Below is a small trained network, with its code and all its weights. Each question gives an input and a class and asks what happens when units are switched off, that is, made to give their printed mean instead of their output.

import numpy as np


def w(rows, s, z=0):
    codes = np.array(rows[::2]) - 128.0
    scale = np.full(codes.shape[1], s)
    scale[-1] = z or s
    return codes * scale


def f(y):
    return y / 2 * (1 + np.tanh(0.7978845608 * (y + 0.044715 * y**3)))


def log_softmax(a):
    a = a - a.max(-1, keepdims=True)
    return a - np.log(np.exp(a).sum(-1, keepdims=True))


def net(x, mask):
    res = np.array(x, float).reshape(1, 8) / 4 @ E
    y = f(res @ A[0][:, :-1].T + A[0][:, -1])
    res = res + np.where(mask, y, B[0][:, -1]) @ B[0][:, :-1]
    return log_softmax(res[-1] @ U[:, :-1].T + U[:, -1])


A, B = {}, {}
E = w([
[160,80,2,236,147,186,45,55],'x0',
[83,5,161,137,104,127,101,177],'x1',
[110,67,71,164,105,151,107,248],'x2',
[142,147,217,139,25,171,59,160],'x3',
[58,118,97,69,105,120,130,138],'x4',
[97,209,201,198,128,27,109,142],'x5',
[165,153,80,125,87,146,99,187],'x6',
[203,88,111,126,205,204,144,191],'x7',
],0.0073)
A[0] = w([
[53,161,183,192,143,131,161,50,75],'N1',
[183,230,153,80,211,174,130,44,254],'N2',
[132,110,105,55,65,217,112,209,216],'N3',
[147,167,106,124,120,63,117,90,188],'N4',
[133,108,109,226,184,169,62,84,216],'N5',
[251,84,166,149,83,172,120,110,157],'N6',
[118,126,164,168,133,119,160,112,80],'N7',
[167,51,148,37,88,54,121,38,180],'N8',
[160,105,79,161,82,225,28,102,220],'N9',
[108,93,38,215,208,50,162,151,219],'N10',
[148,98,71,104,92,155,175,163,78],'N11',
[68,2,149,104,220,134,174,182,141],'N12',
[196,208,126,48,126,164,161,157,241],'N13',
],0.0076,0.0054)
B[0] = w([
[157,57,125,165,100,98,135,200,166],'N1',
[255,166,216,143,161,108,232,73,245],'N2',
[126,125,144,65,139,186,146,97,235],'N3',
[151,44,138,118,68,176,191,97,175],'N4',
[192,109,139,89,110,124,106,156,233],'N5',
[93,176,132,127,120,129,95,122,191],'N6',
[48,135,135,133,75,77,150,124,130],'N7',
[125,14,173,177,170,53,130,93,192],'N8',
[167,201,48,80,110,130,109,70,255],'N9',
[211,158,129,98,156,143,91,82,229],'N10',
[149,80,84,197,171,149,115,105,156],'N11',
[172,128,132,127,208,154,151,55,224],'N12',
[176,134,214,90,128,150,159,134,210],'N13',
],0.0084,0.0092)
U = w([
[109,155,161,92,52,128,153,196,98],'0',
[144,131,135,144,135,75,48,108,99],'1',
[171,103,137,195,54,133,188,93,71],'2',
[148,75,102,150,161,199,158,113,11],'3',
[110,181,119,190,139,125,191,156,3],'4',
[175,132,255,52,158,146,149,12,224],'5',
[42,78,208,81,115,82,107,74,39],'6',
[140,138,79,43,74,191,105,89,175],'7',
],0.0096,0.0038)

Each question gives the input, the list of numbers given to net, and the class t.
The units are the neurons (one row each of A and B). Each row of codes is followed by its name. A weight is (code - 128) times the scale printed after its matrix; where a second scale follows, it is the last column's (A, B and U).
mask holds one flag per neuron, in row order. A switched-off neuron (its flag False) gives its mean, the last column of its row in B, instead of its output. The means were averaged over made-up inputs and are rounded, as every weight is.
A unit's drop is (log p(t) with every unit on - log p(t) with that unit switched off) / (log p(t) with every unit on - log p(t) with every unit switched off).
The circuit of an input: a set's keep is (log p(t) with only the set's units on - log p(t) with every unit switched off) / (log p(t) with every unit on - log p(t) with every unit switched off). Starting from the 12 units with the biggest drops (on a tie, the unit counted first), units are removed one at a time, each time the one whose removal leaves the highest keep (on an exact tie, the one counted first), for as long as the keep stays at least 0.8.
circuit, biggest first: the units of the circuit, biggest drop first
top k neurons: the k neurons with the biggest drops, biggest first
drop of u: that unit's drop, to one decimal
input [3,3,6,-4,-1,4,4,6], class 7: circuit, biggest first -> N2, N8, N9
input [-6,7,7,4,-4,6,3,4], class 0: circuit, biggest first -> N2
input [1,6,3,1,-1,7,-2,-8], class 6: circuit, biggest first -> N2, N9
input [2,3,4,1,-4,6,-5,1], class 1: circuit, biggest first -> N2, N3
input [4,7,0,8,2,6,7,-4], class 7: circuit, biggest first -> N9, N2
input [6,2,4,1,3,1,-7,-5], class 7: circuit, biggest first -> N2, N9
input [6,1,-2,-2,7,4,3,1], class 7: circuit, biggest first -> N2, N8
input [7,6,0,-8,-1,4,7,-5], class 7: top 2 neurons -> N2, N8
input [6,8,4,4,6,8,4,7], class 7: drop of N2 -> 0.1
input [6,7,3,-7,-8,-5,6,4], class 7: drop of N9 -> 0.3
input [-7,0,5,-3,4,3,5,-4], class 0: drop of N9 -> 0.1
